Below is a small trained network, with its code and all its weights. Each question gives an input and a class and asks what happens when units are switched off, that is, made to give their printed mean instead of their output.

import numpy as np


def w(rows, s, z=0):
    codes = np.array(rows[::2]) - 128.0
    scale = np.full(codes.shape[1], s)
    scale[-1] = z or s
    return codes * scale


def f(y):
    return y / 2 * (1 + np.tanh(0.7978845608 * (y + 0.044715 * y**3)))


def log_softmax(a):
    a = a - a.max(-1, keepdims=True)
    return a - np.log(np.exp(a).sum(-1, keepdims=True))


def net(x, mask):
    res = np.array(x, float).reshape(1, 2) / 4 @ E
    y = f(res @ A[0][:, :-1].T + A[0][:, -1])
    res = res + np.where(mask, y, B[0][:, -1]) @ B[0][:, :-1]
    return log_softmax(res[-1] @ U[:, :-1].T + U[:, -1])


A, B = {}, {}
E = w([
[79,203,226,172,129,143,186,154,188],'x0',
[167,155,100,9,126,195,11,47,206],'x1',
],0.011)
A[0] = w([
[121,82,161,127,122,137,107,152,119,255],'N0',
[104,108,114,135,84,119,105,124,175,131],'N1',
[107,178,106,81,122,174,96,104,160,108],'N2',
[140,81,14,117,147,101,100,125,36,80],'N3',
[159,101,50,97,131,95,120,130,54,111],'N4',
[135,154,112,83,130,144,95,83,178,64],'N5',
[104,105,144,228,136,91,190,186,40,149],'N6',
[131,172,100,104,131,119,134,109,137,241],'N7',
[141,81,63,112,128,109,101,127,60,202],'N8',
[111,113,138,185,136,117,172,144,11,64],'N9',
[150,148,139,113,123,178,85,136,204,140],'N10',
[122,152,159,64,161,177,54,98,173,106],'N11',
[110,243,245,166,145,132,179,149,255,99],'N12',
],0.0081,0.0087)
B[0] = w([
[129,245,87,164,128,161,202,100,120,193],'N0',
[134,132,130,106,155,131,130,133,147,133],'N1',
[146,111,69,117,82,110,123,170,162,171],'N2',
[89,63,215,120,73,154,78,159,98,186],'N3',
[125,102,181,131,50,178,132,143,135,175],'N4',
[159,51,117,63,85,86,87,180,139,163],'N5',
[178,147,22,114,77,95,127,92,147,248],'N6',
[145,214,59,192,100,164,211,111,84,184],'N7',
[100,170,178,191,62,173,180,95,89,200],'N8',
[163,64,58,30,49,90,92,183,208,187],'N9',
[152,119,45,171,54,106,143,109,99,177],'N10',
[143,105,80,115,88,46,173,140,151,192],'N11',
[105,70,197,144,9,205,108,115,49,231],'N12',
],0.012,0.015)
U = w([
[165,107,72,105,86,89,156,133,151,83],'0',
[96,75,174,144,72,190,134,126,63,120],'1',
[127,254,100,170,143,151,202,81,105,254],'2',
[115,141,136,105,167,89,108,119,127,88],'3',
[124,127,170,114,162,92,104,130,127,82],'4',
[110,124,143,96,151,129,119,171,140,95],'5',
[110,139,128,107,174,111,114,133,144,91],'6',
[117,141,138,133,166,128,132,111,159,84],'7',
],0.012,0.0063)

Each question gives the input, the list of numbers given to net, and the class t.
The units are the neurons (one row each of A and B). Each row of codes is followed by its name. A weight is (code - 128) times the scale printed after its matrix; where a second scale follows, it is the last column's (A, B and U).
mask holds one flag per neuron, in row order. A switched-off neuron (its flag False) gives its mean, the last column of its row in B, instead of its output. The means were averaged over made-up inputs and are rounded, as every weight is.
A unit's drop is (log p(t) with every unit on - log p(t) with that unit switched off) / (log p(t) with every unit on - log p(t) with every unit switched off).
The circuit of an input: a set's keep is (log p(t) with only the set's units on - log p(t) with every unit switched off) / (log p(t) with every unit on - log p(t) with every unit switched off). Starting from the 12 units with the biggest drops (on a tie, the unit counted first), units are removed one at a time, each time the one whose removal leaves the highest keep (on an exact tie, the one counted first), for as long as the keep stays at least 0.8.
circuit, biggest first: the units of the circuit, biggest drop first
unit that matters most: the unit with the biggest drop
top k neurons: the k neurons with the biggest drops, biggest first
drop of u: that unit's drop, to one decimal
input [8,-8], class 0: circuit, biggest first => (N9)
input [-1,3], class 2: circuit, biggest first => (N9, N12)
input [-3,-1], class 2: circuit, biggest first => (N12, N9)
input [-3,-3], class 2: circuit, biggest first => (N12, N5, N11)
input [-3,0], class 2: circuit, biggest first => (N12, N9)
input [3,3], class 2: circuit, biggest first => (N9, N3)
input [-8,7], class 1: top 3 neurons => (N3, N8, N6)
input [3,-3], class 2: top 2 neurons => (N3, N5)
input [-2,-3], class 2: circuit, biggest first => (N12, N5, N11)
input [-4,3], class 1: top 2 neurons => (N6, N3)
input [6,-6], class 0: top 4 neurons => (N6, N9, N8, N3)
input [4,-6], class 0: top 2 neurons => (N6, N9)
input [6,-8], class 0: top 2 neurons => (N6, N9)
input [-7,5], class 1: unit that matters most => N3
input [-5,3], class 1: drop of N6 => 0.1
input [1,-5], class 0: drop of N9 => 0.4
input [-5,-2], class 1: drop of N3 => 0.4
